Below is a small trained network, with its code and all its weights. Each question gives an input and a class and asks what happens when units are switched off, that is, made to give their printed mean instead of their output.

import numpy as np


def w(rows, s, z=0):
    codes = np.array(rows[::2]) - 128.0
    scale = np.full(codes.shape[1], s)
    scale[-1] = z or s
    return codes * scale


def f(y):
    return np.maximum(y, 0)


def log_softmax(a):
    a = a - a.max(-1, keepdims=True)
    return a - np.log(np.exp(a).sum(-1, keepdims=True))


def net(x, mask):
    res = np.array(x, float).reshape(1, 8) / 4 @ E
    y = f(res @ A[0][:, :-1].T + A[0][:, -1])
    res = res + np.where(mask, y, B[0][:, -1]) @ B[0][:, :-1]
    return log_softmax(res[-1] @ U[:, :-1].T + U[:, -1])


A, B = {}, {}
E = w([
[77,66,229,172,98,95,151,177,50,152,225,182],'x0',
[207,84,93,198,72,68,195,54,214,168,157,171],'x1',
[177,118,184,175,94,224,54,136,152,248,138,66],'x2',
[195,89,191,114,95,84,220,172,74,126,15,46],'x3',
[231,157,195,169,217,176,156,226,180,70,136,198],'x4',
[107,219,181,52,132,35,123,163,167,254,87,188],'x5',
[138,130,127,127,134,123,124,123,117,131,133,127],'x6',
[119,124,231,36,178,189,215,9,159,131,173,103],'x7',
],0.0057)
A[0] = w([
[143,88,77,170,101,165,119,134,104,71,140,120,43],'neuron 1',
[175,149,159,152,186,159,148,205,157,97,116,175,8],'neuron 2',
[48,145,138,69,149,160,87,169,56,116,116,96,111],'neuron 3',
[170,189,54,79,165,162,112,73,211,105,56,70,206],'neuron 4',
[23,112,95,95,37,103,118,64,68,168,125,71,91],'neuron 5',
[92,82,193,144,105,104,137,175,60,151,202,169,149],'neuron 6',
[115,212,137,52,156,82,132,132,159,198,98,162,37],'neuron 7',
[145,121,35,237,73,81,36,235,94,114,80,153,31],'neuron 8',
[136,121,80,197,83,98,95,173,121,124,114,158,70],'neuron 9',
[70,155,148,84,183,160,93,184,58,97,103,110,63],'neuron 10',
[180,138,152,147,174,164,128,196,151,105,118,167,17],'neuron 11',
[141,82,106,161,99,175,122,100,114,53,148,90,34],'neuron 12',
[30,89,84,75,48,101,91,60,82,168,122,58,61],'neuron 13',
[205,115,183,184,80,228,63,132,165,240,142,65,241],'neuron 14',
[100,186,153,67,149,66,93,142,174,190,97,174,42],'neuron 15',
[157,158,164,123,176,166,131,193,134,88,140,147,36],'neuron 16',
[174,86,138,178,80,84,162,84,175,147,150,163,129],'neuron 17',
[75,158,171,77,177,160,88,165,72,92,118,85,72],'neuron 18',
[192,100,164,129,115,93,201,192,93,128,59,61,106],'neuron 19',
[128,70,92,149,137,180,128,95,89,63,148,91,42],'neuron 20',
[133,79,89,151,147,186,128,110,116,73,150,106,13],'neuron 21',
[130,71,98,160,142,176,117,103,113,55,136,99,22],'neuron 22',
[85,135,73,95,166,36,201,139,104,18,115,194,184],'neuron 23',
[146,84,108,158,133,174,137,107,109,61,123,88,44],'neuron 24',
[196,84,182,136,88,69,181,172,75,119,29,58,112],'neuron 25',
[184,145,182,149,178,159,147,183,150,93,136,177,32],'neuron 26',
[172,136,146,147,172,168,112,174,156,111,139,193,113],'neuron 27',
[173,155,183,144,180,163,170,160,151,85,148,147,21],'neuron 28',
[172,94,101,159,88,69,171,85,178,140,143,167,81],'neuron 29',
[133,92,104,173,126,169,124,111,117,72,147,90,46],'neuron 30',
[189,99,115,177,78,76,175,65,182,160,151,157,63],'neuron 31',
[134,104,197,88,165,189,188,33,138,109,172,93,64],'neuron 32',
[131,139,191,45,177,189,197,3,169,121,138,105,43],'neuron 33',
[196,116,164,121,101,95,201,156,79,120,41,69,103],'neuron 34',
[90,138,92,77,172,58,204,115,102,23,125,188,184],'neuron 35',
[136,79,104,165,124,163,142,113,107,61,163,88,85],'neuron 36',
[177,99,114,169,96,100,195,64,195,158,157,158,99],'neuron 37',
[81,170,92,152,178,152,60,95,184,126,207,203,62],'neuron 38',
[82,74,186,177,93,110,147,172,73,170,216,188,132],'neuron 39',
[101,135,155,89,166,174,128,57,166,127,188,150,87],'neuron 40',
[118,197,152,80,125,49,122,151,160,205,83,177,44],'neuron 41',
[70,160,148,66,176,178,97,178,46,96,109,103,83],'neuron 42',
[99,157,62,171,127,129,61,158,149,130,171,178,118],'neuron 43',
[168,160,36,144,121,123,73,154,161,116,54,110,121],'neuron 44',
[120,143,171,136,128,177,69,155,112,155,122,76,153],'neuron 45',
[106,165,88,156,145,130,62,114,167,121,201,187,143],'neuron 46',
[188,177,68,85,153,163,117,78,208,127,68,90,199],'neuron 47',
[117,82,183,146,120,123,150,131,89,154,185,163,160],'neuron 48',
],0.006,0.0015)
B[0] = w([
[149,163,159,123,97,100,140,167,127,169,139,140,171],'neuron 1',
[166,148,88,202,156,64,162,78,173,135,141,80,193],'neuron 2',
[206,123,85,121,94,152,91,98,183,91,70,192,200],'neuron 3',
[79,92,135,208,154,162,202,133,19,70,100,176,237],'neuron 4',
[197,142,65,227,193,48,175,59,190,136,131,88,234],'neuron 5',
[110,99,124,180,149,163,172,124,45,71,90,172,213],'neuron 6',
[146,179,155,139,82,105,192,193,102,181,144,171,212],'neuron 7',
[99,76,245,59,132,20,36,157,158,108,62,74,253],'neuron 8',
[120,106,179,100,131,79,55,139,131,104,94,114,194],'neuron 9',
[188,119,88,114,97,172,85,115,167,110,90,186,195],'neuron 10',
[152,131,96,183,158,69,158,95,163,138,131,99,182],'neuron 11',
[146,172,146,127,88,103,163,168,126,178,145,153,175],'neuron 12',
[191,146,73,222,183,52,170,59,183,133,138,83,235],'neuron 13',
[82,53,49,55,222,176,151,195,124,215,158,61,234],'neuron 14',
[143,197,155,150,61,123,198,185,104,182,157,179,211],'neuron 15',
[178,126,95,189,148,77,135,84,163,126,123,123,179],'neuron 16',
[162,103,101,96,115,173,90,125,154,104,88,173,203],'neuron 17',
[190,103,89,105,75,167,76,111,173,104,88,201,193],'neuron 18',
[65,189,128,103,95,170,112,73,149,84,196,80,219],'neuron 19',
[158,172,152,136,84,105,172,184,135,184,141,161,176],'neuron 20',
[154,187,151,122,66,119,197,187,116,189,161,170,166],'neuron 21',
[150,173,142,123,77,104,194,187,126,186,152,169,172],'neuron 22',
[92,62,60,60,205,173,122,173,131,219,161,74,242],'neuron 23',
[136,180,147,130,69,117,169,180,110,180,151,160,172],'neuron 24',
[59,199,137,98,86,180,110,68,139,72,213,71,236],'neuron 25',
[161,132,94,186,161,87,147,80,160,129,129,84,192],'neuron 26',
[145,140,103,168,165,97,149,74,155,124,143,89,188],'neuron 27',
[163,130,112,164,161,72,140,100,162,139,122,95,184],'neuron 28',
[182,113,90,90,106,185,81,118,158,109,95,175,202],'neuron 29',
[147,177,157,127,78,102,180,177,130,184,149,161,167],'neuron 30',
[180,105,80,88,85,196,75,110,171,97,80,194,210],'neuron 31',
[118,108,215,73,120,42,76,167,135,134,88,104,205],'neuron 32',
[106,80,253,111,141,13,39,157,114,84,46,113,227],'neuron 33',
[67,182,131,112,86,180,111,70,141,80,193,83,222],'neuron 34',
[105,72,70,67,207,171,120,177,135,212,152,75,234],'neuron 35',
[145,159,156,117,84,117,154,175,133,181,132,145,178],'neuron 36',
[167,107,106,99,97,177,69,121,158,106,89,183,209],'neuron 37',
[69,195,144,115,90,173,126,66,132,84,206,85,210],'neuron 38',
[92,93,119,199,153,163,172,125,38,71,89,166,224],'neuron 39',
[79,122,201,96,117,83,89,117,138,105,125,87,188],'neuron 40',
[150,193,153,137,69,129,183,182,109,196,156,177,221],'neuron 41',
[196,120,87,101,91,170,79,104,175,98,91,199,203],'neuron 42',
[83,153,170,103,104,122,90,96,141,90,170,73,198],'neuron 43',
[91,88,198,165,160,106,126,139,45,73,79,139,206],'neuron 44',
[140,91,68,91,152,166,108,146,159,151,129,133,179],'neuron 45',
[76,183,145,106,107,168,116,86,134,84,175,82,202],'neuron 46',
[68,88,127,184,167,178,182,143,19,74,92,163,223],'neuron 47',
[98,96,130,164,160,138,154,142,67,89,83,157,189],'neuron 48',
],0.0057,0.0071)
U = w([
[169,204,159,135,46,102,193,203,119,213,153,178,45],'0',
[197,137,76,225,178,48,153,49,190,131,133,79,68],'1',
[104,87,221,86,126,43,61,152,131,100,82,102,254],'2',
[215,105,70,93,81,214,77,108,178,97,86,208,86],'3',
[49,197,137,105,85,193,117,63,135,78,220,75,129],'4',
[83,87,127,208,164,169,180,137,2,76,90,168,134],'5',
[101,64,58,65,207,178,134,189,135,227,158,75,195],'6',
],0.009,0.0013)

Each question gives the input, the list of numbers given to net, and the class t.
The units are the neurons (one row each of A and B). Each row of codes is followed by its name. A weight is (code - 128) times the scale printed after its matrix; where a second scale follows, it is the last column's (A, B and U).
mask holds one flag per neuron, in row order. A switched-off neuron (its flag False) gives its mean, the last column of its row in B, instead of its output. The means were averaged over made-up inputs and are rounded, as every weight is.
A unit's drop is (log p(t) with every unit on - log p(t) with that unit switched off) / (log p(t) with every unit on - log p(t) with every unit switched off).
The circuit of an input: a set's keep is (log p(t) with only the set's units on - log p(t) with every unit switched off) / (log p(t) with every unit on - log p(t) with every unit switched off). Starting from the 12 units with the biggest drops (on a tie, the unit counted first), units are removed one at a time, each time the one whose removal leaves the highest keep (on an exact tie, the one counted first), for as long as the keep stays at least 0.8.
units of the circuit, in order: the units of the circuit, biggest drop first
unit that matters most: the unit with the biggest drop
top k neurons: the k neurons with the biggest drops, biggest first
drop of u: that unit's drop, to one decimal
input [-4,-5,5,8,-3,6,-6,-2], class 4: units of the circuit, in order => [neuron 25; neuron 34]
input [-6,-8,1,3,7,6,-6,7], class 3: units of the circuit, in order => [neuron 18]
input [8,6,-1,8,-4,6,4,-8], class 2: top 2 neurons => [neuron 8; neuron 9]
input [-4,-3,8,8,7,7,8,0], class 4: units of the circuit, in order => [neuron 25; neuron 19]
input [5,8,-3,8,-5,3,-4,-5], class 3: units of the circuit, in order => [neuron 31; neuron 29]
input [7,6,5,-4,-4,5,-3,7], class 2: top 2 neurons => [neuron 33; neuron 32]
input [-3,-4,-6,5,-1,1,-8,-2], class 6: top 2 neurons => [neuron 23; neuron 35]
input [8,-1,-4,-7,7,5,5,-4], class 5: top 4 neurons => [neuron 39; neuron 6; neuron 5; neuron 13]
input [-3,-5,-4,-3,-4,2,-8,4], class 3: units of the circuit, in order => [neuron 3; neuron 42]
input [5,0,2,5,-6,-4,-3,-6], class 1: top 2 neurons => [neuron 5; neuron 13]
input [-7,2,-5,5,-4,-4,-6,-6], class 5: top 3 neurons => [neuron 4; neuron 44; neuron 47]
input [-8,-1,4,-5,-2,1,3,-5], class 5: top 3 neurons => [neuron 4; neuron 47; neuron 44]
input [-3,-8,8,-4,-7,-5,5,8], class 2: top 3 neurons => [neuron 33; neuron 32; neuron 40]
input [0,-5,8,1,5,5,0,-1], class 6: units of the circuit, in order => [neuron 14]
input [0,4,-6,-1,3,1,8,-3], class 6: units of the circuit, in order => [neuron 23; neuron 35]
input [-5,0,-4,-2,-1,8,1,8], class 0: top 3 neurons => [neuron 7; neuron 15; neuron 41]
input [1,1,-7,8,7,5,-5,-4], class 4: top 3 neurons => [neuron 25; neuron 19; neuron 34]
input [-1,-5,-1,-6,3,1,0,-5], class 4: top 2 neurons => [neuron 38; neuron 46]
input [-6,7,-5,-8,-2,-2,-7,1], class 4: top 3 neurons => [neuron 38; neuron 46; neuron 43]
input [3,6,8,5,-4,-7,-2,0], class 6: unit that matters most => neuron 14
input [8,-7,-5,7,3,7,-6,6], class 5: top 2 neurons => [neuron 6; neuron 39]
input [8,5,-5,-7,-8,6,8,-1], class 1: top 4 neurons => [neuron 5; neuron 13; neuron 4; neuron 47]
input [8,-1,8,-4,-1,-8,-4,5], class 0: drop of neuron 20 => 0.2
input [6,-4,0,7,7,-2,6,-3], class 1: drop of neuron 2 => 0.2
input [-5,7,-3,6,0,1,8,2], class 3: drop of neuron 17 => 0.1
input [-5,-1,7,-3,-7,-8,-3,0], class 0: drop of neuron 25 => 0.0
input [-8,4,5,6,2,-1,6,7], class 5: units of the circuit, in order => [neuron 47]
